Below are the code and all the weights of a small trained network. Each question names an input and a target symbol and asks about switching units off, where a switched-off unit gives its printed mean instead of its output.

import numpy as np


def w(rows, s, z=0):
    codes = np.array(rows[::2]) - 128.0
    scale = np.full(codes.shape[1], s)
    scale[-1] = z or s
    return codes * scale


def norm(h):
    return h / np.sqrt((h * h).mean(-1, keepdims=True) + 1e-5)


def f(y):
    return np.maximum(y, 0)


def softmax(a):
    e = np.exp(a - a.max(-1, keepdims=True))
    return e / e.sum(-1, keepdims=True)


def log_softmax(a):
    a = a - a.max(-1, keepdims=True)
    return a - np.log(np.exp(a).sum(-1, keepdims=True))


def net(x, mask):
    ids = ['Λαγδεζξπσφ'.index(c) for c in x.split()]
    T = len(ids)
    res = E[ids] + P[:T]
    r = norm(res)
    for j in range(2):
        rows = slice(2 * j, 2 * j + 2)
        q, k, v = (r @ M[0][rows].T for M in (Q, K, V))
        z = softmax(np.where(np.tri(T) > 0, q @ k.T / 2**0.5, -1e9)) @ v
        o = O[0][rows]
        res = res + np.where(mask[j], z, o[:, -1]) @ o[:, :-1]
    y = f(norm(res) @ A[0][:, :-1].T + A[0][:, -1])
    res = res + np.where(mask[2:6], y, B[0][:, -1]) @ B[0][:, :-1]
    return log_softmax(norm(res)[-1] @ U[:, :-1].T + U[:, -1])


Q, K, V, O, A, B = {}, {}, {}, {}, {}, {}
E = w([
[122,113,103,132,93],'Λ',
[116,103,101,129,102],'α',
[93,212,120,58,101],'γ',
[105,110,115,140,88],'δ',
[116,100,104,136,88],'ε',
[151,103,180,85,166],'ζ',
[105,103,113,128,85],'ξ',
[252,125,166,102,65],'π',
[171,93,53,35,163],'σ',
[120,99,95,117,96],'φ',
],0.015)
P = w([
[167,212,186,134,253],'0',
[93,134,214,101,33],'1',
[108,144,207,86,20],'2',
[130,153,197,84,35],'3',
[133,150,196,85,44],'4',
[133,139,190,84,28],'5',
],0.0039)
Q[0] = w([
[196,131,255,74,212],'head 1',
[103,140,100,186,58],'head 1',
[193,195,143,64,250],'head 2',
[32,98,150,138,96],'head 2',
],0.0079)
K[0] = w([
[193,116,138,42,1],'head 1',
[60,143,69,182,233],'head 1',
[97,103,149,31,27],'head 2',
[78,15,42,221,169],'head 2',
],0.0079)
V[0] = w([
[138,162,133,169,226],'head 1',
[213,137,159,229,108],'head 1',
[146,253,216,55,86],'head 2',
[214,166,107,123,145],'head 2',
],0.0074)
O[0] = w([
[113,30,113,74,2,3],'head 1',
[234,177,52,117,72,145],'head 1',
[84,156,169,171,68,198],'head 2',
[152,198,145,52,117,158],'head 2',
],0.0083,0.0042)
A[0] = w([
[44,40,153,164,96,57],'neuron 1',
[66,255,87,103,129,138],'neuron 2',
[234,181,35,84,66,2],'neuron 3',
[159,122,24,216,102,141],'neuron 4',
],0.0079,0.0029)
B[0] = w([
[208,149,147,147,199,203],'neuron 1',
[74,254,49,146,101,216],'neuron 2',
[208,183,245,173,197,254],'neuron 3',
[42,42,58,192,53,182],'neuron 4',
],0.0063,0.0045)
U = w([
[95,84,145,94,1,118],'Λ',
[88,99,168,100,217,127],'α',
[17,209,111,132,89,196],'γ',
[88,60,81,206,67,192],'δ',
[69,111,152,231,195,3],'ε',
[77,77,249,46,115,55],'ζ',
[194,85,78,191,190,115],'ξ',
[232,179,192,84,91,63],'π',
[144,59,68,12,112,220],'σ',
[65,85,201,162,129,141],'φ',
],0.0095,0.0032)

Each question gives the input, a string of symbols that net reads in full, and the target symbol t.
The units are the heads (2 rows each of Q, K, V and O) and the neurons (one row each of A and B). Each row of codes is followed by its name. A weight is (code - 128) times the scale printed after its matrix; where a second scale follows, it is the last column's (O, A, B and U).
mask holds one flag per unit, heads first, then neurons. A switched-off unit (its flag False) gives its mean, the last column of its rows in O or B, instead of its output. The means were averaged over made-up inputs and are rounded, as every weight is.
A unit's drop is (log p(t) with every unit on - log p(t) with that unit switched off) / (log p(t) with every unit on - log p(t) with every unit switched off).
The circuit of an input: a set's keep is (log p(t) with only the set's units on - log p(t) with every unit switched off) / (log p(t) with every unit on - log p(t) with every unit switched off). Starting from all 6 units, units are removed one at a time, each time the one whose removal leaves the highest keep (on an exact tie, the one counted first), for as long as the keep stays at least 0.8.
circuit, biggest first: the units of the circuit, biggest drop first
top k neurons: the k neurons with the biggest drops, biggest first
which heads matter: for each layer, one digit per head in row order, 1 if its drop is at least 0.15 and else 0, layers parted by /
drop of u: that unit's drop, to one decimal
input ε π α σ ε, target ξ: which heads matter => 01
input δ δ α, target δ: which heads matter => 01
input φ σ ε ζ ζ α, target α: which heads matter => 11
input ε α ζ π γ α, target ξ: which heads matter => 01
input ε π α Λ, target ξ: circuit, biggest first => (head 2)
input φ φ π δ, target α: circuit, biggest first => (head 1; head 2)
input γ ε π δ, target φ: which heads matter => 10
input α α ξ δ δ, target σ: which heads matter => 11
input ζ γ π σ ε, target Λ: which heads matter => 10
input Λ ε ε Λ ε, target π: circuit, biggest first => (neuron 3; head 1)
input ζ φ φ, target Λ: which heads matter => 10
input ξ ξ ζ π δ, target ε: circuit, biggest first => (head 2; head 1)
input σ ε ε δ α ε, target ζ: top 2 neurons => (neuron 3; neuron 1)
input σ δ σ α σ δ, target ζ: circuit, biggest first => (head 1; head 2)
input γ α φ Λ ε, target φ: circuit, biggest first => (head 1)
input δ π π ε π α, target δ: circuit, biggest first => (head 2; neuron 4)
input α α Λ σ, target α: drop of head 1 => 0.6
input δ φ ε ε, target δ: drop of head 2 => 0.5
input ζ ζ δ Λ ε δ, target Λ: drop of neuron 4 => 0.0
input ζ σ ξ, target Λ: circuit, biggest first => (head 1)
